Each row has a class, written after it.
[ -20   22  -78 -165  175    3   86  -15   25  275  191   -9  152  102
 -101  -97   30 -163  -67   92  388  162   18 -187  139    5  115 -118
 -128   66   56  186   28 -211  -86   -3] | J447
[  54    0   28  -69   83  -96  -10  -61    3   51  -68  -10 -108  -93
   42  -18  -44   80  -98  -23   73 -168   43   43 -117  -73  -51 -119
  -52  -55  -89  144  116  108    1   74] | J643
[  53 -145 -275 -110  121 -101   67  -27   40  180  185   -3  110  174
  -41  -74   40  -93  -73   76   75   89   40 -191   73   83  182 -122
  -37  -15   17   79 -129 -141    5  101] | J66
[  32  -24    9  -12   59 -113    0  -84  -55   61  -90   16  -63  -82
  -14    0  -52  100 -134    0   84 -161   21   24 -120  -90  -90 -174
  -74  -85  -72  153   61   56  -19  152] | J81
[  76  -40   19  -42  105  -41  -32  -64  -21   87  -79 -167  -52  -24
 -206   34 -167  137   64  -44    0   27 -218   -6   14 -157 -224 -195
  -49   23  -26  -61  -41 -188 -152   49] | J249
[ 109  125  183   40  -96   54 -142   57  -31 -125    5 -188   15 -140
   24   48 -112 -308  310  -48  154  -20    1 -146 -195 -329 -437 -121
  195  -68  124 -153   86 -127 -199 -292] | J447
[-497  170  622 -181 -256 -313  255  162  283 -295  -64   41  -48   78
 -388  -84   -6  472   99   32  466   27 -371  553 -435 -388 -351   42
 -227 -310   73   28 -149  281 -306 -445] | J447
[-102  384  -74 -113 -245  -38   79  307 -295   12  111  188  -26 -132
  -15 -217 -333 -274  124   -6 -144  245  136   89  132  205  205   61
  -94  407 -198 -371  185   37  -44 -377] | J386
[-271   53  611 -197 -265  139  466   85  385 -133   31   84 -154   39
 -436 -112   76 -263  282  -76 -346  403  156   99  228   97  141  221
   83   56 -122   18  -87  323 -126 -414] | J569
[-251  399  100 -164   76  230  231  111 -377  345  133  301 -126 -123
    5 -152 -323  -41  -74   57  206   32  109 -129  154  278  136  168
 -160  227    2  152  240 -174 -109 -275] | J83
[ 157  372  333 -112   37   83 -158  213  311  -31  182  113   53   48
  142  147 -151 -104  277  157 -324  275  170  -75   30 -448 -131  -22
  563  -53  103  183 -251  -49  117 -442] | J643
[ 129   17 -190 -104  310   33   -6   32   23  218  179  -77  220  104
 -113   10   43  -84  -39  142  358  145   59  -84   62 -124   70 -250
 -117   -6   47  222  -61 -125  -79   78] | J81
[  49   17 -510  100  149  -66  159   47 -102  165  205   62  350   24
 -120  -51    7  -86   37  111  102   68  127  -95  161  130   68 -348
  -47   87    7   83  -91 -181  -31   17] | J220
[  47  -65  -64  -22  108  -71  -44  -94   16   18  -84  -35  -52  -66
   -5   53   -9  122 -129  -12   21 -227  -24  -14 -119  -71  -93 -112
  -62  -99  -76  140  -28  170   43  174] | J447
[ 127  -18 -195   70  154  -68  119    1 -121  246  158   13  214   64
  -46   -9   21    8  -60  117  207   71   37 -176  107   70   51 -289
 -120   51   63  233    1 -279   -5   69] | J377
[-393 -114 -323  583 -299 -484  260  216 -267  -38  -87  761  299   97
   41  -70  102  154 -141   70 -462  121  -58  138  108  181  -84  -90
 -203   38  167   -2 -309 -249   52  111] | J220
[ 144    3 -139  -37  282  -88  141  -34 -141  316  223   -7  164   39
  -79 -142   59  -69  -35  152  483   91   81 -180  159  117  111 -345
 -138    6   88  147  129 -335 -170  149] | J386
[  27  -69  -37  -13   73  -97   -9  -69  -24   48  -87  -45  -77  -52
   19   34  -39  123 -180  -18  -33 -197  -14  -39 -135  -49 -108 -105
  -49  -97  -91  161   56  103   16  210] | J83
[ 139   85   83 -112  181  -37  -54 -130   49   57  -74 -121  -55  -90
   15   10  -35  115  -13  -27  176  -64 -128   99    8 -136 -152 -185
    6  -23   37   -1  154 -143  -59   77] | J83
[ 210  -81 -273  -32  198  -14   90   43  -72  236  199  -26  135   47
  -66  -69  -56    0   45   81  310  114   29  -95  119  107   67 -299
 -140  118  -63   46   23 -226  -67   63] | J220
[ -58 -175 -299  -56  -38   50   28  140   69  -46  398  -90 -283  108
 -228  -24 -109 -125  124  -51 -367  348   76 -238  -30   32  145  259
  364  236 -222 -340  -76  -11  -49 -101] | J956
[  96 -115  179 -169  217  -65  -40 -147  141  100  -15 -181 -135  -67
 -141  -91  -26   38  -60   20  293   42  -60  -38  -55 -112 -152 -171
   23  -12   10  -94   95  -33 -128  159] | J83
[  -6   34 -310   34  155   23  140   41  -94  155   80   29  256   37
 -155  -84   55  -86   16  132   99   60   57  -86  181  170  212 -233
 -168   59   -7  196   52 -156   52   -5] | J66
[ 125  -70  -47 -140  235 -126   92   13   41  257  153 -111  102  108
  -31  -33   86  -11  -72   63  292   74  -69 -127   89  -27   21 -280
  -47  -47   40  170  -16 -264   21  101] | J956
[-246  -37  365    8   92  228 -153 -232  100   80  -88  -25  374 -266
 -136  -69  351 -215 -170  302  607  -40  151 -157   98 -262 -153 -330
  553 -340  408 -309  414  -25 -326  525] | J643
[ 451   63 -270  203  158   16   61 -132 -466  413  -20 -193   71  284
  -18 -224 -362 -229   24  -25  111  -66  -26  -68  270  211  346 -247
 -322  541 -307  -57  328 -396 -290  499] | J249
[ -82  278  455 -341  193  308  133  -18   19  130  -73  131 -280 -291
 -353 -331  -10  -44  -66  320  200  549   59  218  431   96  217 -274
   10 -119  -39   88  309 -523  490 -164] | J447
[ -17  -61  -56  -34   94  -68  -30  -88   -4   75  -94  -73  -49  -48
   25  -22   -2   -9 -114  -29   91 -199   28  -51 -104   -9  -60 -112
   -3  -76  -59  139   61   71    4  150] | J386
[ 125  -50   50 -224  187  -30  -78 -110   86  178   54 -239 -104   54
 -118  -50  -78    4  -57    8  113   19 -169 -168   69  -61   24 -174
   -1   50  -37  -56  -48 -139   -4  141] | J377
[  64  -76 -234    9  172  -52  142    7  -87  182  151  -42  135   77
  -73  -58   45  -99    6   78  234    9    7  -75  112   65   96 -236
 -147   34  -87  152  -19 -179  -31   71] | J81
[  30 -477   17   85 -171 -171  189 -175  -27  153   30 -409  202  246
 -213   15  109  255  -78   47   -1  -45 -584  -63 -153  -16 -208 -182
 -362   10 -105 -140  160  -75 -655  501] | J66
[  62   23 -137  -33  142  -37   29  -10  -21  228  161   -5  259   96
 -114  -34   54  -53  -25  136  408  120    0  -51  116 -138   48 -230
 -121  -49   59  267  -29 -213  -63  -20] | J83
[ 145  -18 -358  -13  191  -87   78   55  -49  120  168    3  261  104
   13  -23   65  -39   29   87  180  -16   10  -80  141   71  140 -271
  -92  -37   13  136  -25 -192   66   20] | J447
[  11   -6  -43  -52  153  -19  -66  -69    3   71  -82  -62  -51  -76
   -7    5  -48   16 -136   -2  131 -175   35  -20 -117  -84  -95 -137
  -51  -78  -72  112   34  135  -40  181] | J386
[  -3  -15   27  -37   34  -14  -57  -74   24   55 -112  -29  -53  -56
   22   48  -36   19 -101   -8  -33 -172   49  -51 -113  -76  -59  -62
   41  -95  -64  158    6  141   15  136] | J386
[ 115 -104 -182  -45  280 -117  106   11  -93  228  195    1  108   53
  -45  -22   64   -3  -46  144  292   51  -20 -194  159   37   80 -325
 -110   -5   33  207   18 -288   36   54] | J447
[  75 -117 -276  -10  187   -2  100  -37  -75  221  131 -113  210  106
  -72 -113   40  -82 -121   47  292  -20   35 -209  135  205  142 -171
 -181  100  -39  181   79  -64  -67  186] | J220
[-200  -14  337 -603  194   -5  235 -154  449  -22  374 -211 -535   62
 -451 -186  386 -311   86   37  527  147   28  -48 -110 -207  728  284
   81 -154 -162 -297  499 -110  113  -46] | J81
[ 191  -44 -204  -48  216 -128   77   33  -58  181  191 -101  133  133
 -125  -35  -23   52  -47  142  143   48   -7 -134  130   36  243 -313
 -125  -11  -92  203   16 -205  106   62] | J569
[-502  -22  422 -128 -291 -247  383   13  550 -382  -65   23  -14   29
 -290   41  228 -164   69  -14 -114   52 -315  262  -87 -336 -153  -12
  192  -79 -127 -297 -258  124  173 -186] | J81
[  15   -2 -184  -95  173  -74   83  -14  -40  255  146 -103  149   75
  -73  -60  -27 -123  -29  137  301   84  -11 -130  103  -50   79 -243
  -82   44  -59  196    1 -267  -46   29] | J956
[-134 -122  -76  424    6  204  126 -165 -498  255  -86   14  221   20
 -591   -2 -158   -6  -94  204 -637  272 -296 -100  339  -88 -283  -67
 -139   86   85  -38 -357 -172 -321  282] | J81
[ 107  -47 -278  -34  190 -141   70   53 -135  216  198  -60  256  165
 -119  -85   33  -46  -15  140  300   96  -18 -144  171   -5  158 -351
  -82   20   56  167   47 -233 -117   80] | J377
[ -37   -4    1 -147   22   -8   62 -152   82  129   38  -97  -52  -43
  -60 -141  -71   34  -20   23   52  104  -71  -43  147  112   32 -137
  134   51  -51 -149  139 -304  -79  110] | J956
[ 116  -78 -153 -129  290   -7   90  -33  -27  332  111 -239  165  144
 -126  -78    5 -166 -116  126  288   26  -23 -219  131   40  163 -279
 -164   91  -89  244   17 -157   41  171] | J377
[-386  179  129 -359  -61  104  288 -225  465   57  -18 -289 -222  127
  321 -377 -109 -402  163   38  -49  103 -360    1   26  399  -40  442
 -289  367 -351   77   10 -362 -311 -106] | J643
[  -1  -31    6  -58   50  -65  -60  -81  -33   82  -99  -49  -69  -63
   16   45  -43   46  -95    3   39 -192  -17  -90 -138  -79  -88  -54
  -59  -51  -58  187   32  122  -58  149] | J447
[ -34 -116   35  -75  134 -111  -41  -93  113   45  -24 -186 -116  -34
  -93  -59  -36   24  -30   -5   99   34 -212 -137  -36  -61 -202 -195
  -33   24   10 -117   16 -240 -101  132] | J377
[  73  228 -228  761 -144  -15   35  135 -408   93   92  433  200  -92
 -321  313 -262  899   71  130 -480   40   80  338   16 -117   27   47
 -140 -198  -95   50 -424 -241  231  -57] | J956
[ 196    9 -238  120  159 -144   68   73 -111  194  158  -88  328  103
  -89  -28   37  -13   94  127  283   82  -45  -61   76 -101 -119 -426
 -154   16   21  279  -15 -212 -251   62] | J66
[ 318  153  192  -73  -72  104  -55  -49   82   32  226 -153 -301 -194
   88 -101  -87 -136  383 -248  295  -88  372  154  -33   -5   29  168
  252   77 -261 -234  154  252 -145 -338] | J956
[  15   66 -146  -33  218  -97  159  -36 -134  290  203   10  145   94
 -103  -53   55   17  -70  101  286   63 -107 -160  229   51  117 -239
 -141   90   62  260   62 -403  -41   22] | J249
[  -3  193  461  -14  116  311 -124   11 -115  157   52   43  -81 -321
  -16  -93 -121 -297   45  283  296  188  -72 -480   -2 -179 -286  121
  111   90  115  -63  355 -305 -126  -33] | J249
[  55  -19    5  -56  127  -43  -89  -57   25   42 -142 -126  -76  -29
    8   51 -101   71 -134  -24   40 -217   10  -13 -155 -142  -84 -118
  -72  -79 -112  156   32  148   41  181] | J220
[  37  -83   11  -53   77  -60  -45 -115   61   45  -75  -84 -107  -58
   25   -3    3   75 -161  -59   73 -187    1  -40 -142  -39  -87  -84
  -39  -48  -77  131   67  133  -23  203] | J643
[  19  -34  128 -133   88  -49   -5 -111  113   27  -50 -117  -42  -77
 -173  -46  -66   80  -48   22   74  125  -75   44   50 -151  -81 -142
   68  -93    1  -69  113 -146   27  -27] | J386
[ 143 -107 -539   90  -49   74  -63 -189 -263  257   16 -305  -29  -29
   71 -166 -592   81 -208 -104 -372 -269  -40 -298 -190  499 -200   10
  118  458 -368 -320 -201   45  -68  357] | J81
[ -89   40  168 -198  135   23  -10  -28   93  104 -102 -198  -27  -61
 -167  -86 -105 -121  -15   -8  212   80  -66  -52   63 -115 -142 -204
   95  -11    9 -135   77 -159  -92   90] | J956
[  38  -95  -38  -67  179  -46  -57 -128  -42   77    1 -116  -84  -91
 -124  -82  -11   29  -86  -24  233    6  -27   33   -6  -54  -50  -70
   23   19   40 -222  110  -49  -91  147] | J643
[ 143  -20 -157  -44  165 -128  110  -19  -93  226  169  -50   91   84
   -3  -53   32  -80  -12   86  215   40  -47 -195  119   69   54 -222
  -79   35    8  144  -32 -332   -2  124] | J447
[ 180  189  -59  -19  313  114  -65 -106  285    4  233  174  -61 -199
   13    5   60  388 -240 -132   98 -235  380  178   -3   -2  222   75
  445 -252  -19 -268  125  241  534   16] | J956
[ 250  -70 -302    4  258  -58  134   23 -153  285  198  -24  139   50
  -70  -58  -12  -41   35  168  175  111   98 -175  198  152  205 -296
 -101  128  -96  168   45 -235  -19  148] | J66
[ 182   -3 -203 -137  313 -109   32   95   -4  212  233  -97  130  125
  -84  -37   -1   30   22  137  212   78   -8 -183   98  -16  194 -268
  -64  -47  -30  216    1 -264   94   -5] | J81
[ -14  -79   -7    0   86  -56  -40 -109  -15   50  -89  -22  -47  -69
    7   29  -11   83 -192   -4   84 -216   16  -55 -125  -62 -101 -107
  -70  -98  -43  150   45  135   11  187] | J447
[  81  -44  210 -148  143   45  -55  -61  -13  126  -45 -249 -205  -40
 -134  -43 -111  -32   19   37  139  119 -194  -83   37 -134  -90 -107
 -132   23  -78    8   96 -278  -46   45] | J643
[  14  -86  736 -604   82   43 -105 -164  702  166   59 -464 -288  132
 -210 -249  112 -566  -77  135  265  299 -288 -225 -259 -530  -72  146
  118 -148 -123 -247   -9  -98  133  137] | J377
[  64    3 -328  -10  209   23   91  -46 -151  284  215  -12  231   63
 -190  -56  -32 -161  -38  185  194  138   42 -220  220   48  169 -242
  -80   97   -1  142  -70 -243  -68   97] | J569
[-148  -36   74 -125    8 -363  -37 -298  140   90  110  -55 -494  107
  347 -154   32 -219  -34  -38  102  143 -178 -100 -105  -14 -128   22
  259  348   69 -239   44 -649 -308  253] | J956
[  14  -81  -45   33  106  -44  -33  -71   55    6  -94  -16  -55 -101
  -22   63   -4  101 -141  -40  -34 -195   39  -14 -143  -71 -115  -81
    0 -119  -79  122   16  174   72  150] | J569
[  45  -32   25   10  116  -50  -46  -95    8  113  -98  -39  -22  -75
   26    4  -26   88 -124  -30   85 -210   58  -36 -117  -56 -134 -137
  -27  -85  -59  248   41  112  -19  151] | J81
[ 253   44  -22   63  160   78 -223  -83  134   79  -77  -46   53  -66
  148  207 -242  -27  -35  -20  -20  -46   76 -155 -141 -228 -326  -51
   11  255  -13  170 -280  223  -52   18] | J377
[ 339  343   36  134  228  195 -191 -170  120   60   90  331   93 -270
 -213 -114   71   28  301  124   52   -1  332  295  236 -176  105  -69
  197  106   15   90 -168  597 -109 -166] | J956
[ -23  -73  -30  -42   82 -133  -42  -93   64   72  -90  -27  -55  -62
   27   15  -10  141 -167  -54   59 -230   -9  -22 -149  -84 -114 -126
  -29 -118  -61  154   39  136  -22  169] | J956
[  38   13  129 -280  192   65  -13  -65  166   26  -19 -168  -73  -84
 -211  -98  -31  -50  -56  -15  267  112  -19   62   71 -109  -48 -201
    9  -10  -37 -133  159   51  -61   65] | J447
[  82   80 -256  -40  134  -86  109  -31  -60  180  158    3  314   57
    3  -98    6   40  -75  200  242  -12  -24 -131   85   87  104 -289
  -80  -72   25  256   43 -296   29   69] | J81
